Below are the code and all the weights of a small trained network. Each question names an input and a class and asks about switching units off, where a switched-off unit gives its printed mean instead of its output.

import numpy as np


def w(rows, s, z=0):
    codes = np.array(rows[::2]) - 128.0
    scale = np.full(codes.shape[1], s)
    scale[-1] = z or s
    return codes * scale


def f(y):
    return y / 2 * (1 + np.tanh(0.7978845608 * (y + 0.044715 * y**3)))


def log_softmax(a):
    a = a - a.max(-1, keepdims=True)
    return a - np.log(np.exp(a).sum(-1, keepdims=True))


def net(x, mask):
    res = np.array(x, float).reshape(1, 4) / 4 @ E
    y = f(res @ A[0][:, :-1].T + A[0][:, -1])
    res = res + np.where(mask, y, B[0][:, -1]) @ B[0][:, :-1]
    return log_softmax(res[-1] @ U[:, :-1].T + U[:, -1])


A, B = {}, {}
E = w([
[208,253,165],'x0',
[123,129,130],'x1',
[133,130,117],'x2',
[255,45,174],'x3',
],0.0086)
A[0] = w([
[204,81,118,82],'neuron 0',
[144,141,102,70],'neuron 1',
[192,225,155,131],'neuron 2',
[127,132,130,68],'neuron 3',
[108,59,39,199],'neuron 4',
[196,255,129,115],'neuron 5',
[15,243,14,118],'neuron 6',
[196,166,54,251],'neuron 7',
],0.0095,0.012)
B[0] = w([
[199,61,163,150],'neuron 0',
[106,31,142,113],'neuron 1',
[110,30,33,192],'neuron 2',
[69,1,201,113],'neuron 3',
[107,156,34,220],'neuron 4',
[38,35,74,196],'neuron 5',
[252,57,164,221],'neuron 6',
[143,224,67,253],'neuron 7',
],0.0097,0.011)
U = w([
[141,150,81,255],'0',
[54,30,59,91],'1',
[150,154,100,252],'2',
[241,64,148,121],'3',
[92,255,142,104],'4',
[47,142,227,10],'5',
[92,123,192,12],'6',
],0.012,0.01)

Each question gives the input, the list of numbers given to net, and the class t.
The units are the neurons (one row each of A and B). Each row of codes is followed by its name. A weight is (code - 128) times the scale printed after its matrix; where a second scale follows, it is the last column's (A, B and U).
mask holds one flag per neuron, in row order. A switched-off neuron (its flag False) gives its mean, the last column of its row in B, instead of its output. The means were averaged over made-up inputs and are rounded, as every weight is.
A unit's drop is (log p(t) with every unit on - log p(t) with that unit switched off) / (log p(t) with every unit on - log p(t) with every unit switched off).
The circuit of an input: a set's keep is (log p(t) with only the set's units on - log p(t) with every unit switched off) / (log p(t) with every unit on - log p(t) with every unit switched off). Starting from all 8 units, units are removed one at a time, each time the one whose removal leaves the highest keep (on an exact tie, the one counted first), for as long as the keep stays at least 0.8.
circuit, biggest first: the units of the circuit, biggest drop first
unit that matters most: the unit with the biggest drop
top k neurons: the k neurons with the biggest drops, biggest first
drop when u is switched off: that unit's drop, to one decimal
input [4,2,5,-8], class 3: top 2 neurons -> (neuron 6; neuron 4)
input [5,2,3,-5], class 1: circuit, biggest first -> (neuron 5)
input [2,-1,-2,0], class 4: top 2 neurons -> (neuron 6; neuron 0)
input [-6,-2,8,5], class 0: top 2 neurons -> (neuron 5; neuron 2)
input [-6,4,8,-7], class 0: top 4 neurons -> (neuron 4; neuron 5; neuron 2; neuron 0)
input [5,0,-2,0], class 1: top 3 neurons -> (neuron 5; neuron 2; neuron 6)
input [-2,1,-1,1], class 4: top 3 neurons -> (neuron 6; neuron 2; neuron 5)
input [-6,5,-7,6], class 0: circuit, biggest first -> (neuron 6; neuron 5)
input [-6,8,-2,-4], class 2: top 3 neurons -> (neuron 5; neuron 2; neuron 6)
input [-6,8,3,-8], class 2: top 2 neurons -> (neuron 4; neuron 5)
input [-1,3,2,2], class 4: top 3 neurons -> (neuron 6; neuron 2; neuron 5)
input [-4,6,3,-5], class 2: top 2 neurons -> (neuron 5; neuron 2)
input [-4,-8,2,4], class 2: top 3 neurons -> (neuron 5; neuron 2; neuron 6)
input [-1,-2,4,-5], class 3: unit that matters most -> neuron 6
input [7,-4,-1,-7], class 1: drop when neuron 2 is switched off -> 0.4
input [-4,-5,-1,-7], class 3: drop when neuron 5 is switched off -> 0.1
input [2,-2,6,-8], class 3: drop when neuron 6 is switched off -> 1.0
